Below is a small trained network, with its code and all its weights. Each question gives an input and a class and asks what happens when units are switched off, that is, made to give their printed mean instead of their output.

import numpy as np


def w(rows, s, z=0):
    codes = np.array(rows[::2]) - 128.0
    scale = np.full(codes.shape[1], s)
    scale[-1] = z or s
    return codes * scale


def norm(h):
    return h / np.sqrt((h * h).mean(-1, keepdims=True) + 1e-5)


def f(y):
    return y / 2 * (1 + np.tanh(0.7978845608 * (y + 0.044715 * y**3)))


def log_softmax(a):
    a = a - a.max(-1, keepdims=True)
    return a - np.log(np.exp(a).sum(-1, keepdims=True))


def net(x, mask):
    res = np.array(x, float).reshape(1, 2) / 4 @ E
    u = 0
    for l in range(2):
        y = f(norm(res) @ A[l][:, :-1].T + A[l][:, -1])
        res = res + np.where(mask[u : u + 3], y, B[l][:, -1]) @ B[l][:, :-1]
        u += 3
    return log_softmax(norm(res)[-1] @ U[:, :-1].T + U[:, -1])


A, B = {}, {}
E = w([
[49,45,170,82,186,151,67,162,153,188,127,9],'x0',
[70,96,142,162,177,181,171,90,254,70,185,200],'x1',
],0.005)
A[0] = w([
[125,126,133,128,130,134,133,124,126,132,129,129,1],'L0N1',
[146,131,127,139,67,145,217,140,157,95,168,254,79],'L0N2',
[99,110,152,151,137,194,206,95,209,106,159,243,43],'L0N3',
],0.0097,0.0051)
B[0] = w([
[165,91,195,120,29,217,251,172,22,194,146,115,114],'L0N1',
[125,138,148,139,180,171,130,97,154,157,112,141,236],'L0N2',
[141,112,115,96,98,75,102,192,147,127,146,99,249],'L0N3',
],0.015,0.012)
A[1] = w([
[121,89,144,141,93,150,213,149,249,77,209,213,6],'L1N1',
[141,136,112,119,160,77,89,142,246,108,144,151,141],'L1N2',
[59,19,194,108,108,213,180,162,125,161,167,55,93],'L1N3',
],0.019,0.0018)
B[1] = w([
[234,153,170,108,48,168,185,174,40,247,94,115,164],'L1N1',
[88,124,113,147,141,123,122,85,117,76,131,134,252],'L1N2',
[190,161,151,143,120,161,175,106,137,161,118,176,173],'L1N3',
],0.011,0.028)
U = w([
[189,169,180,155,140,202,185,71,124,163,96,181,129],'0',
[185,119,134,65,38,74,98,243,71,165,119,60,196],'1',
[40,108,102,135,174,102,77,112,162,21,145,123,163],'2',
[44,95,119,124,125,199,158,254,135,121,173,153,3],'3',
],0.009,0.003)

Each question gives the input, the list of numbers given to net, and the class t.
The units are the neurons (one row each of A and B). Each row of codes is followed by its name. A weight is (code - 128) times the scale printed after its matrix; where a second scale follows, it is the last column's (A, B and U).
mask holds one flag per neuron, layer by layer. A switched-off neuron (its flag False) gives its mean, the last column of its row in B, instead of its output. The means were averaged over made-up inputs and are rounded, as every weight is.
A unit's drop is (log p(t) with every unit on - log p(t) with that unit switched off) / (log p(t) with every unit on - log p(t) with every unit switched off).
The circuit of an input: a set's keep is (log p(t) with only the set's units on - log p(t) with every unit switched off) / (log p(t) with every unit on - log p(t) with every unit switched off). Starting from all 6 units, units are removed one at a time, each time the one whose removal leaves the highest keep (on an exact tie, the one counted first), for as long as the keep stays at least 0.8.
circuit, biggest first: the units of the circuit, biggest drop first
top k neurons: the k neurons with the biggest drops, biggest first
k most important neurons of layer l: the k neurons of layer l with the biggest drops, biggest first
input [2,3], class 2: top 2 neurons -> (L1N2 L0N3)
input [5,-4], class 0: circuit, biggest first -> (L0N3)
input [-1,2], class 2: circuit, biggest first -> (L0N3 L1N2 L0N2)
input [3,4], class 1: top 3 neurons -> (L0N2 L1N1 L0N3)
input [0,3], class 2: top 2 neurons -> (L0N3 L1N2)
input [-4,6], class 1: 2 most important neurons of layer 1 -> (L1N1 L1N3)
input [4,5], class 1: top 3 neurons -> (L0N2 L1N1 L0N3)
input [7,-3], class 0: top 2 neurons -> (L0N3 L1N3)
input [3,-2], class 2: top 2 neurons -> (L1N1 L0N2)
input [-1,-3], class 2: top 3 neurons -> (L1N1 L1N3 L0N2)
input [2,8], class 1: top 2 neurons -> (L1N1 L0N3)
input [8,7], class 0: top 2 neurons -> (L1N3 L1N2)
input [7,8], class 1: 2 most important neurons of layer 0 -> (L0N2 L0N3)
input [-2,0], class 2: circuit, biggest first -> (L1N3)
input [3,1], class 2: 2 most important neurons of layer 1 -> (L1N1 L1N2)
input [2,-3], class 2: top 2 neurons -> (L1N1 L1N3)
input [-5,-7], class 1: top 2 neurons -> (L1N2 L0N2)
input [-3,2], class 2: 2 most important neurons of layer 1 -> (L1N2 L1N3)
input [1,-3], class 2: 2 most important neurons of layer 1 -> (L1N1 L1N3)
input [-4,5], class 1: most important neuron of layer 0 -> (L0N3)
input [6,-6], class 0: 2 most important neurons of layer 1 -> (L1N3 L1N1)
